Below is a small trained network, with its code and all its weights. Each question gives an input and a class and asks what happens when units are switched off, that is, made to give their printed mean instead of their output.

import numpy as np


def w(rows, s, z=0):
    codes = np.array(rows[::2]) - 128.0
    scale = np.full(codes.shape[1], s)
    scale[-1] = z or s
    return codes * scale


def f(y):
    return y / 2 * (1 + np.tanh(0.7978845608 * (y + 0.044715 * y**3)))


def log_softmax(a):
    a = a - a.max(-1, keepdims=True)
    return a - np.log(np.exp(a).sum(-1, keepdims=True))


def net(x, mask):
    res = np.array(x, float).reshape(1, 3) / 4 @ E
    y = f(res @ A[0][:, :-1].T + A[0][:, -1])
    res = res + np.where(mask, y, B[0][:, -1]) @ B[0][:, :-1]
    return log_softmax(res[-1] @ U[:, :-1].T + U[:, -1])


A, B = {}, {}
E = w([
[177,231,35,53,139,161,172,196,12],'x0',
[23,26,126,2,122,242,136,178,108],'x1',
[155,197,230,53,17,197,249,185,164],'x2',
],0.0078)
A[0] = w([
[57,56,144,158,169,157,76,40,209,149],'n1',
[141,141,73,74,165,146,104,209,89,123],'n2',
[52,90,174,96,79,161,128,124,235,210],'n3',
[77,58,50,185,84,187,58,169,143,137],'n4',
[129,107,44,161,135,118,137,198,112,128],'n5',
[124,203,81,84,123,136,172,204,54,202],'n6',
[114,47,9,116,199,168,139,137,57,250],'n7',
[193,187,133,100,38,215,224,226,121,182],'n8',
[83,33,123,61,134,119,75,64,205,121],'n9',
[164,156,155,210,161,1,50,37,212,207],'n10',
[79,87,151,194,136,121,60,79,165,230],'n11',
[145,155,137,233,117,58,111,24,147,230],'n12',
[77,39,134,109,137,121,89,128,100,108],'n13',
[109,136,53,82,188,176,102,159,31,132],'n14',
[160,171,75,210,153,86,98,136,91,143],'n15',
[127,132,31,134,205,113,64,157,30,253],'n16',
[56,35,154,93,154,161,82,102,157,163],'n17',
[127,114,109,105,193,160,56,150,82,178],'n18',
],0.0073,0.0029)
B[0] = w([
[108,64,140,178,81,62,111,134,160,207],'n1',
[126,215,130,88,171,185,130,121,125,177],'n2',
[107,86,139,139,59,141,148,126,146,206],'n3',
[122,131,118,128,131,84,110,134,117,169],'n4',
[143,154,134,131,157,133,113,106,132,151],'n5',
[146,173,141,88,125,194,138,156,143,215],'n6',
[91,176,83,106,210,59,76,102,88,207],'n7',
[112,192,254,112,78,226,178,200,119,249],'n8',
[104,89,148,148,124,79,112,156,126,192],'n9',
[204,129,73,209,98,117,187,63,211,235],'n10',
[140,69,122,209,124,77,123,138,132,197],'n11',
[196,102,74,218,88,153,221,87,220,210],'n12',
[91,124,133,137,105,79,118,130,93,170],'n13',
[140,252,119,97,156,143,117,119,68,195],'n14',
[147,143,112,141,134,148,164,121,184,186],'n15',
[140,167,72,97,183,122,136,76,118,217],'n16',
[51,83,138,161,130,85,111,154,112,199],'n17',
[116,153,90,94,151,91,83,129,94,168],'n18',
],0.0086,0.013)
U = w([
[76,62,163,139,83,93,98,171,132,67],'0',
[120,208,89,51,175,167,84,124,82,14],'1',
[79,150,108,115,143,61,101,135,79,50],'2',
[255,138,92,180,102,122,188,61,183,253],'3',
[112,195,241,90,66,241,184,240,118,254],'4',
],0.0084,0.00088)

Each question gives the input, the list of numbers given to net, and the class t.
The units are the neurons (one row each of A and B). Each row of codes is followed by its name. A weight is (code - 128) times the scale printed after its matrix; where a second scale follows, it is the last column's (A, B and U).
mask holds one flag per neuron, in row order. A switched-off neuron (its flag False) gives its mean, the last column of its row in B, instead of its output. The means were averaged over made-up inputs and are rounded, as every weight is.
A unit's drop is (log p(t) with every unit on - log p(t) with that unit switched off) / (log p(t) with every unit on - log p(t) with every unit switched off).
The circuit of an input: a set's keep is (log p(t) with only the set's units on - log p(t) with every unit switched off) / (log p(t) with every unit on - log p(t) with every unit switched off). Starting from the 12 units with the biggest drops (on a tie, the unit counted first), units are removed one at a time, each time the one whose removal leaves the highest keep (on an exact tie, the one counted first), for as long as the keep stays at least 0.8.
units of the circuit, in order: the units of the circuit, biggest drop first
unit that matters most: the unit with the biggest drop
top k neurons: the k neurons with the biggest drops, biggest first
drop when u is switched off: that unit's drop, to one decimal
input [2,-2,1], class 4: unit that matters most : n10
input [-6,7,6], class 0: units of the circuit, in order : [n17; n6]
input [-7,1,-2], class 0: top 3 neurons : [n17; n1; n9]
input [2,0,-6], class 1: top 3 neurons : [n7; n16; n14]
input [1,3,-3], class 2: top 2 neurons : [n8; n6]
input [0,1,1], class 4: top 2 neurons : [n10; n7]
input [2,1,-6], class 1: top 2 neurons : [n16; n14]
input [0,-1,2], class 4: drop when n10 is switched off : 0.2
input [1,-7,6], class 4: drop when n8 is switched off : 1.0
input [-3,1,2], class 0: drop when n6 is switched off : 0.1
input [-1,1,-2], class 2: drop when n14 is switched off : -0.1
